Here is a tiny trained network, its code and every weight. The questions are about switching its units off for an input and a class, where a switched-off unit gives its printed mean instead of its output.

import numpy as np


def w(rows, s, z=0):
    codes = np.array(rows[::2]) - 128.0
    scale = np.full(codes.shape[1], s)
    scale[-1] = z or s
    return codes * scale


def norm(h):
    return h / np.sqrt((h * h).mean(-1, keepdims=True) + 1e-5)


def f(y):
    return np.maximum(y, 0)


def log_softmax(a):
    a = a - a.max(-1, keepdims=True)
    return a - np.log(np.exp(a).sum(-1, keepdims=True))


def net(x, mask):
    res = np.array(x, float).reshape(1, 3) / 4 @ E
    u = 0
    for l in range(2):
        y = f(norm(res) @ A[l][:, :-1].T + A[l][:, -1])
        res = res + np.where(mask[u : u + 11], y, B[l][:, -1]) @ B[l][:, :-1]
        u += 11
    return log_softmax(norm(res)[-1] @ U[:, :-1].T + U[:, -1])


A, B = {}, {}
E = w([
[174,173,121,168,118,166,70],'x0',
[98,220,123,86,74,63,78],'x1',
[169,156,142,243,21,104,254],'x2',
],0.0087)
A[0] = w([
[243,89,58,179,98,124,43,13],'L0N0',
[207,143,131,191,168,229,77,80],'L0N1',
[124,70,95,95,120,84,45,139],'L0N2',
[123,45,128,98,131,138,69,32],'L0N3',
[171,6,123,163,190,231,151,3],'L0N4',
[154,124,184,219,95,191,196,75],'L0N5',
[92,2,176,84,149,75,211,64],'L0N6',
[86,64,53,127,105,194,73,78],'L0N7',
[176,27,96,159,151,250,177,47],'L0N8',
[134,88,118,121,210,189,84,34],'L0N9',
[40,58,174,162,194,176,171,102],'L0N10',
],0.0088,0.0055)
B[0] = w([
[63,223,33,132,255,44,130,161],'L0N0',
[104,225,30,74,182,110,185,207],'L0N1',
[186,112,160,208,109,132,181,205],'L0N2',
[209,73,34,205,59,168,161,164],'L0N3',
[60,194,230,154,59,239,62,216],'L0N4',
[179,61,94,163,109,81,121,254],'L0N5',
[156,206,42,134,216,49,186,207],'L0N6',
[218,89,123,87,141,72,204,167],'L0N7',
[67,177,128,161,34,142,91,224],'L0N8',
[194,63,96,173,116,136,172,191],'L0N9',
[66,208,121,74,152,222,106,200],'L0N10',
],0.009,0.0066)
A[1] = w([
[254,53,52,187,146,113,122,214],'L1N0',
[35,105,138,66,181,112,232,102],'L1N1',
[148,112,132,63,205,94,39,168],'L1N2',
[118,144,119,193,229,148,73,2],'L1N3',
[75,253,109,107,176,95,109,238],'L1N4',
[142,131,158,41,81,89,62,77],'L1N5',
[65,75,114,165,164,232,151,6],'L1N6',
[144,43,85,87,150,219,59,115],'L1N7',
[124,224,52,110,177,128,119,107],'L1N8',
[154,45,78,51,150,151,61,64],'L1N9',
[55,187,180,27,24,111,90,67],'L1N10',
],0.0098,0.0045)
B[1] = w([
[65,82,125,94,139,143,181,250],'L1N0',
[145,171,21,105,202,96,100,153],'L1N1',
[151,180,100,187,94,107,129,162],'L1N2',
[86,226,111,84,200,112,98,140],'L1N3',
[91,133,146,47,199,199,139,248],'L1N4',
[117,87,163,178,62,153,119,151],'L1N5',
[131,156,181,150,62,126,53,150],'L1N6',
[181,118,137,199,11,32,145,161],'L1N7',
[118,96,71,84,163,19,149,210],'L1N8',
[210,98,117,210,94,66,153,151],'L1N9',
[116,136,160,192,113,222,96,176],'L1N10',
],0.012,0.011)
U = w([
[237,73,57,242,11,20,174,184],'0',
[104,219,30,109,213,83,143,182],'1',
[65,207,199,177,56,191,43,195],'2',
[70,119,94,105,142,166,175,179],'3',
[235,55,213,68,169,98,45,2],'4',
[219,49,249,46,137,75,59,2],'5',
[240,30,190,89,156,158,76,2],'6',
],0.013,0.0092)

Each question gives the input, the list of numbers given to net, and the class t.
The units are the neurons (one row each of A and B). Each row of codes is followed by its name. A weight is (code - 128) times the scale printed after its matrix; where a second scale follows, it is the last column's (A, B and U).
mask holds one flag per neuron, layer by layer. A switched-off neuron (its flag False) gives its mean, the last column of its row in B, instead of its output. The means were averaged over made-up inputs and are rounded, as every weight is.
A unit's drop is (log p(t) with every unit on - log p(t) with that unit switched off) / (log p(t) with every unit on - log p(t) with every unit switched off).
The circuit of an input: a set's keep is (log p(t) with only the set's units on - log p(t) with every unit switched off) / (log p(t) with every unit on - log p(t) with every unit switched off). Starting from the 12 units with the biggest drops (on a tie, the unit counted first), units are removed one at a time, each time the one whose removal leaves the highest keep (on an exact tie, the one counted first), for as long as the keep stays at least 0.8.
units of the circuit, in order: the units of the circuit, biggest drop first
most important unit: the unit with the biggest drop
top k neurons: the k neurons with the biggest drops, biggest first
top k neurons in layer l: the k neurons of layer l with the biggest drops, biggest first
drop of u: that unit's drop, to one decimal
input [-2,-8,3], class 2: most important unit -> L0N4
input [-8,0,5], class 1: units of the circuit, in order -> [L0N6, L1N1]
input [-2,1,-3], class 3: top 3 neurons -> [L0N2, L1N0, L0N5]
input [0,-6,5], class 2: units of the circuit, in order -> [L0N4, L0N8]
input [6,8,-5], class 2: top 3 neurons -> [L0N6, L0N1, L1N5]
input [-5,6,3], class 2: top 3 neurons -> [L0N6, L0N1, L1N10]
input [1,-8,-8], class 0: top 2 neurons -> [L1N7, L0N9]
input [-2,7,1], class 2: top 3 neurons -> [L0N6, L0N1, L1N10]
input [-8,-1,5], class 1: top 2 neurons -> [L0N6, L1N1]
input [7,-6,5], class 1: top 2 neurons -> [L0N1, L0N0]
input [-3,-7,1], class 2: top 2 neurons in layer 0 -> [L0N4, L0N8]
input [-6,-5,5], class 1: top 2 neurons -> [L0N6, L0N10]
input [5,-1,-5], class 0: top 3 neurons in layer 0 -> [L0N9, L0N6, L0N3]
input [3,-6,-2], class 2: units of the circuit, in order -> [L0N4]
input [-1,4,-1], class 2: top 2 neurons in layer 0 -> [L0N6, L0N1]
input [-3,4,-4], class 0: drop of L1N7 -> 0.0
input [-6,6,-6], class 0: drop of L0N8 -> 0.7
input [-3,5,4], class 2: drop of L0N1 -> 0.9
input [-4,8,6], class 2: drop of L0N1 -> 0.3
input [4,3,-5], class 0: top neuron -> [L0N6]
